Below is a small trained network, with its code and all its weights. Each question gives an input and a class and asks what happens when units are switched off, that is, made to give their printed mean instead of their output.

import numpy as np


def w(rows, s, z=0):
    codes = np.array(rows[::2]) - 128.0
    scale = np.full(codes.shape[1], s)
    scale[-1] = z or s
    return codes * scale


def f(y):
    return np.maximum(y, 0)


def log_softmax(a):
    a = a - a.max(-1, keepdims=True)
    return a - np.log(np.exp(a).sum(-1, keepdims=True))


def net(x, mask):
    res = np.array(x, float).reshape(1, 8) / 4 @ E
    y = f(res @ A[0][:, :-1].T + A[0][:, -1])
    res = res + np.where(mask, y, B[0][:, -1]) @ B[0][:, :-1]
    return log_softmax(res[-1] @ U[:, :-1].T + U[:, -1])


A, B = {}, {}
E = w([
[129,128,127,127,129],'x0',
[130,130,128,131,126],'x1',
[10,152,148,207,158],'x2',
[108,253,209,63,78],'x3',
[130,129,126,130,127],'x4',
[128,125,130,130,127],'x5',
[183,112,232,130,246],'x6',
[73,14,200,76,82],'x7',
],0.0059)
A[0] = w([
[78,85,177,111,103,94],'n1',
[171,178,79,143,189,127],'n2',
[141,172,43,154,175,154],'n3',
[95,51,159,104,107,93],'n4',
[94,156,48,139,58,121],'n5',
[199,122,88,81,126,254],'n6',
[155,110,215,104,255,97],'n7',
[94,131,62,111,43,86],'n8',
[120,195,191,109,36,121],'n9',
[94,65,188,111,82,94],'n10',
[148,143,195,122,179,124],'n11',
[230,115,123,41,110,134],'n12',
[104,71,187,119,103,102],'n13',
[93,123,58,113,58,88],'n14',
[69,141,127,158,120,117],'n15',
[27,174,155,167,158,116],'n16',
[81,85,121,91,88,108],'n17',
[146,191,189,66,84,154],'n18',
[131,63,70,162,147,168],'n19',
[163,197,69,197,167,79],'n20',
[198,121,123,97,112,237],'n21',
[112,49,144,127,119,119],'n22',
[149,43,67,160,154,84],'n23',
[136,54,64,192,135,127],'n24',
[54,122,170,181,129,100],'n25',
[240,118,124,52,100,141],'n26',
[88,138,161,189,147,150],'n27',
[85,156,73,99,50,129],'n28',
[94,75,162,106,108,120],'n29',
[62,148,144,167,177,135],'n30',
[76,73,166,83,126,97],'n31',
[117,193,206,83,133,103],'n32',
[167,187,94,204,182,189],'n33',
[68,145,162,164,176,121],'n34',
[124,65,71,165,147,84],'n35',
[96,196,184,124,77,119],'n36',
[99,214,186,64,78,92],'n37',
[85,133,58,146,27,130],'n38',
[116,48,188,90,86,103],'n39',
[110,183,154,105,66,130],'n40',
[107,64,168,96,103,85],'n41',
],0.0068,0.0044)
B[0] = w([
[145,180,103,104,102,190],'n1',
[110,207,169,90,45,195],'n2',
[111,204,179,56,109,216],'n3',
[153,231,131,102,117,194],'n4',
[201,107,215,150,125,223],'n5',
[56,103,129,128,98,253],'n6',
[244,98,215,203,97,229],'n7',
[225,85,199,194,150,206],'n8',
[134,100,63,110,210,235],'n9',
[132,229,110,94,109,204],'n10',
[200,51,176,199,144,195],'n11',
[71,79,57,205,38,215],'n12',
[148,222,131,98,82,192],'n13',
[220,93,203,188,149,199],'n14',
[129,94,102,176,67,183],'n15',
[99,75,46,191,60,229],'n16',
[161,193,166,111,113,187],'n17',
[106,91,72,117,206,244],'n18',
[100,136,112,71,211,218],'n19',
[135,214,142,68,77,198],'n20',
[53,80,120,142,68,238],'n21',
[131,210,122,85,145,189],'n22',
[142,138,65,98,229,187],'n23',
[125,151,103,83,239,212],'n24',
[111,128,84,195,64,200],'n25',
[62,82,58,198,49,220],'n26',
[116,89,92,140,70,206],'n27',
[211,83,204,162,181,225],'n28',
[160,202,147,98,91,193],'n29',
[102,90,93,179,53,209],'n30',
[168,205,111,90,86,194],'n31',
[158,92,78,140,231,213],'n32',
[113,168,170,68,79,247],'n33',
[131,76,85,195,63,200],'n34',
[143,153,65,96,232,178],'n35',
[124,101,61,115,218,220],'n36',
[129,126,56,106,253,234],'n37',
[222,85,235,151,139,243],'n38',
[127,220,113,96,95,213],'n39',
[138,95,96,125,228,211],'n40',
[142,224,99,107,105,184],'n41',
],0.0049,0.0043)
U = w([
[224,97,226,166,134,71],'0',
[120,130,62,94,223,47],'1',
[126,246,147,77,72,54],'2',
[103,112,140,120,111,253],'3',
[72,81,70,174,49,55],'4',
[97,119,164,110,123,232],'5',
],0.011,0.0047)

Each question gives the input, the list of numbers given to net, and the class t.
The units are the neurons (one row each of A and B). Each row of codes is followed by its name. A weight is (code - 128) times the scale printed after its matrix; where a second scale follows, it is the last column's (A, B and U).
mask holds one flag per neuron, in row order. A switched-off neuron (its flag False) gives its mean, the last column of its row in B, instead of its output. The means were averaged over made-up inputs and are rounded, as every weight is.
A unit's drop is (log p(t) with every unit on - log p(t) with that unit switched off) / (log p(t) with every unit on - log p(t) with every unit switched off).
The circuit of an input: a set's keep is (log p(t) with only the set's units on - log p(t) with every unit switched off) / (log p(t) with every unit on - log p(t) with every unit switched off). Starting from the 12 units with the biggest drops (on a tie, the unit counted first), units are removed one at a time, each time the one whose removal leaves the highest keep (on an exact tie, the one counted first), for as long as the keep stays at least 0.8.
circuit, biggest first: the units of the circuit, biggest drop first
unit that matters most: the unit with the biggest drop
k most important neurons: the k neurons with the biggest drops, biggest first
drop of u: that unit's drop, to one decimal
input [5,4,1,-8,8,-1,1,8], class 1: circuit, biggest first	[n23; n24]
input [-4,5,0,-5,-1,-6,-6,-6], class 0: circuit, biggest first	[n38; n5; n14]
input [-2,8,-8,5,-5,-3,2,8], class 2: unit that matters most	n39
input [-7,-4,4,-7,3,-4,-3,2], class 1: circuit, biggest first	[n24; n35]
input [-1,-6,-3,-8,-5,-6,-1,8], class 1: 4 most important neurons	[n23; n24; n35; n19]
input [3,7,6,8,-6,7,-8,1], class 0: circuit, biggest first	[n38; n28; n8]
input [-3,3,3,-7,4,-6,-6,1], class 1: circuit, biggest first	[n24; n35]
input [-3,-4,-6,7,-8,5,-7,-3], class 3: 2 most important neurons	[n26; n12]
input [1,5,-7,-7,4,-8,-4,6], class 1: 2 most important neurons	[n23; n24]
input [-8,-4,-4,2,-5,-5,-6,7], class 2: 2 most important neurons	[n39; n10]
input [2,4,3,8,-4,0,1,8], class 1: drop of n36	0.2
input [-2,-8,8,3,1,-5,4,-1], class 4: drop of n30	0.1
input [-4,-7,-2,0,7,-7,5,7], class 2: drop of n10	0.1
input [-8,6,-2,-7,-3,5,4,-8], class 2: unit that matters most	n2
